Below is a small trained network, with its code and all its weights. Each question gives an input and a target symbol and asks what happens when units are switched off, that is, made to give their printed mean instead of their output.

import numpy as np


def w(rows, s, z=0):
    codes = np.array(rows[::2]) - 128.0
    scale = np.full(codes.shape[1], s)
    scale[-1] = z or s
    return codes * scale


def norm(h):
    return h / np.sqrt((h * h).mean(-1, keepdims=True) + 1e-5)


def f(y):
    return np.maximum(y, 0)


def softmax(a):
    e = np.exp(a - a.max(-1, keepdims=True))
    return e / e.sum(-1, keepdims=True)


def log_softmax(a):
    a = a - a.max(-1, keepdims=True)
    return a - np.log(np.exp(a).sum(-1, keepdims=True))


def net(x, mask):
    ids = ['αγδημξφψ'.index(c) for c in x.split()]
    T = len(ids)
    res = E[ids] + P[:T]
    r = norm(res)
    for j in range(3):
        rows = slice(2 * j, 2 * j + 2)
        q, k, v = (r @ M[0][rows].T for M in (Q, K, V))
        z = softmax(np.where(np.tri(T) > 0, q @ k.T / 2**0.5, -1e9)) @ v
        o = O[0][rows]
        res = res + np.where(mask[j], z, o[:, -1]) @ o[:, :-1]
    y = f(norm(res) @ A[0][:, :-1].T + A[0][:, -1])
    res = res + np.where(mask[3:7], y, B[0][:, -1]) @ B[0][:, :-1]
    return log_softmax(norm(res)[-1] @ U[:, :-1].T + U[:, -1])


Q, K, V, O, A, B = {}, {}, {}, {}, {}, {}
E = w([
[129,77,131,146,120,84,104,104,120,13,99,120],'α',
[138,106,112,149,108,58,78,167,88,87,97,73],'γ',
[114,173,174,136,165,45,55,105,124,70,88,121],'δ',
[107,209,185,151,46,95,142,128,106,107,171,135],'η',
[185,166,89,151,148,135,74,143,187,80,99,127],'μ',
[4,133,111,203,154,103,98,156,166,146,155,152],'ξ',
[104,175,142,50,113,146,135,184,174,109,118,101],'φ',
[180,166,76,135,133,177,117,167,129,108,61,179],'ψ',
],0.0027)
P = w([
[104,147,62,176,157,83,232,66,155,71,71,116],'0',
[123,161,99,156,131,56,181,106,155,80,93,99],'1',
[120,172,128,165,140,71,165,139,146,91,77,100],'2',
[128,164,142,147,154,78,160,142,131,94,81,112],'3',
[134,148,150,140,148,73,141,150,129,107,79,134],'4',
[120,152,147,127,138,101,108,142,110,103,82,130],'5',
[132,133,152,125,137,89,99,148,123,113,105,151],'6',
[122,118,142,100,141,112,86,149,113,105,113,158],'7',
[138,117,158,94,122,116,58,158,140,119,129,171],'8',
[139,83,170,96,123,127,34,175,146,133,120,177],'9',
[115,82,169,81,131,139,30,181,136,122,137,198],'10',
[132,75,178,86,117,150,2,196,151,136,129,215],'11',
],0.0021)
Q[0] = w([
[222,56,20,76,232,242,245,18,140,253,158,25],'h1',
[51,153,81,138,97,233,179,186,192,160,92,154],'h1',
[111,202,169,87,101,62,51,227,174,29,69,154],'h2',
[134,58,82,164,131,156,179,51,67,202,171,94],'h2',
[147,162,144,160,83,40,11,232,236,13,83,166],'h3',
[45,137,140,91,152,48,22,254,212,48,27,124],'h3',
],0.0034)
K[0] = w([
[104,198,111,180,146,4,231,40,117,36,106,49],'h1',
[192,103,61,142,172,89,152,91,56,96,18,103],'h1',
[36,92,137,181,161,135,90,123,188,199,193,182],'h2',
[208,174,133,88,99,120,128,109,81,49,85,103],'h2',
[85,101,170,75,123,195,48,207,163,194,175,175],'h3',
[158,75,156,51,112,226,32,232,164,134,116,201],'h3',
],0.0036)
V[0] = w([
[125,101,158,159,66,80,142,40,34,120,224,98],'h1',
[204,161,118,202,81,173,110,112,63,159,116,248],'h1',
[10,57,17,254,151,50,112,135,109,150,148,115],'h2',
[178,95,151,110,159,60,30,118,103,113,109,156],'h2',
[213,143,56,126,180,97,68,159,130,107,54,161],'h3',
[198,112,111,41,146,199,160,132,186,127,90,90],'h3',
],0.0024)
O[0] = w([
[119,86,85,157,11,82,83,154,109,99,76,251,46],'h1',
[162,223,86,253,235,102,132,164,62,18,193,145,74],'h1',
[88,56,56,88,184,234,118,244,133,191,202,224,251],'h2',
[132,162,70,36,102,114,228,67,125,161,120,114,119],'h2',
[196,126,22,156,181,94,227,109,39,158,160,169,186],'h3',
[159,184,86,229,72,197,226,178,234,49,77,115,100],'h3',
],0.0022,0.0031)
A[0] = w([
[64,179,96,131,62,141,254,130,149,131,159,183,78],'n1',
[131,120,166,112,185,211,114,158,181,167,176,112,3],'n2',
[90,84,82,79,76,210,115,104,178,203,142,132,136],'n3',
[91,172,105,110,211,177,87,194,173,216,126,163,70],'n4',
],0.0026,0.0018)
B[0] = w([
[189,25,73,252,78,141,123,89,111,25,11,130,159],'n1',
[171,108,150,80,82,134,172,187,167,176,112,76,182],'n2',
[96,119,152,56,147,113,103,76,179,150,95,116,196],'n3',
[112,79,66,171,132,133,147,138,137,94,86,136,253],'n4',
],0.0035,0.0026)
U = w([
[74,41,21,231,156,99,145,72,178,17,3,145,195],'α',
[157,103,93,51,116,34,175,171,44,180,111,79,189],'γ',
[32,220,218,13,230,103,69,101,129,220,237,165,227],'δ',
[123,126,212,208,25,89,50,85,27,79,163,219,149],'η',
[189,212,75,243,222,186,208,173,121,95,224,77,66],'μ',
[95,37,75,92,150,217,137,168,107,230,200,192,111],'ξ',
[101,131,194,79,47,178,182,148,248,141,59,31,72],'φ',
[250,177,52,190,135,146,181,86,93,137,119,198,2],'ψ',
],0.0033,0.003)

Each question gives the input, a string of symbols that net reads in full, and the target symbol t.
The units are the heads (2 rows each of Q, K, V and O) and the neurons (one row each of A and B). Each row of codes is followed by its name. A weight is (code - 128) times the scale printed after its matrix; where a second scale follows, it is the last column's (O, A, B and U).
mask holds one flag per unit, heads first, then neurons. A switched-off unit (its flag False) gives its mean, the last column of its rows in O or B, instead of its output. The means were averaged over made-up inputs and are rounded, as every weight is.
A unit's drop is (log p(t) with every unit on - log p(t) with that unit switched off) / (log p(t) with every unit on - log p(t) with every unit switched off).
The circuit of an input: a set's keep is (log p(t) with only the set's units on - log p(t) with every unit switched off) / (log p(t) with every unit on - log p(t) with every unit switched off). Starting from all 7 units, units are removed one at a time, each time the one whose removal leaves the highest keep (on an exact tie, the one counted first), for as long as the keep stays at least 0.8.
units of the circuit, in order: the units of the circuit, biggest drop first
top k neurons: the k neurons with the biggest drops, biggest first
which heads matter: for each layer, one digit per head in row order, 1 if its drop is at least 0.15 and else 0, layers parted by /
drop of u: that unit's drop, to one decimal
input α η ξ γ, target ξ: units of the circuit, in order : [h2]
input μ γ η, target α: which heads matter : 000
input δ γ φ η η η η δ φ ψ γ, target μ: which heads matter : 101
input γ η φ η φ γ, target φ: units of the circuit, in order : [h1 h3]
input η μ η, target η: which heads matter : 011
input ξ δ φ δ η φ μ μ ψ μ ψ α, target μ: units of the circuit, in order : [h1 h3]
input α γ δ, target δ: top 2 neurons : [n4 n1]
input η η γ μ η φ α μ, target μ: units of the circuit, in order : [h3 h1 n3]
input η δ δ δ δ η γ γ φ μ η φ, target φ: which heads matter : 011
input α α ξ η α η α η φ φ α, target φ: which heads matter : 101
input η δ δ φ η η η α, target η: which heads matter : 100
input η α η, target η: which heads matter : 101
input φ η ξ η μ η, target ξ: which heads matter : 011
input η φ η η δ η η μ η η α, target η: which heads matter : 110
input δ φ α η η ψ ψ ψ η, target μ: which heads matter : 100
input γ η α η μ μ α ψ, target μ: which heads matter : 100
input φ ξ μ η, target α: top 2 neurons : [n1 n4]
input η δ η ξ φ ψ φ φ η, target φ: top neuron : [n2]
input γ δ δ, target δ: top 2 neurons : [n4 n1]
input φ α δ ψ η, target μ: top neuron : [n3]
input ξ δ α δ φ ξ φ ξ α η δ, target ξ: drop of h2 : 1.0
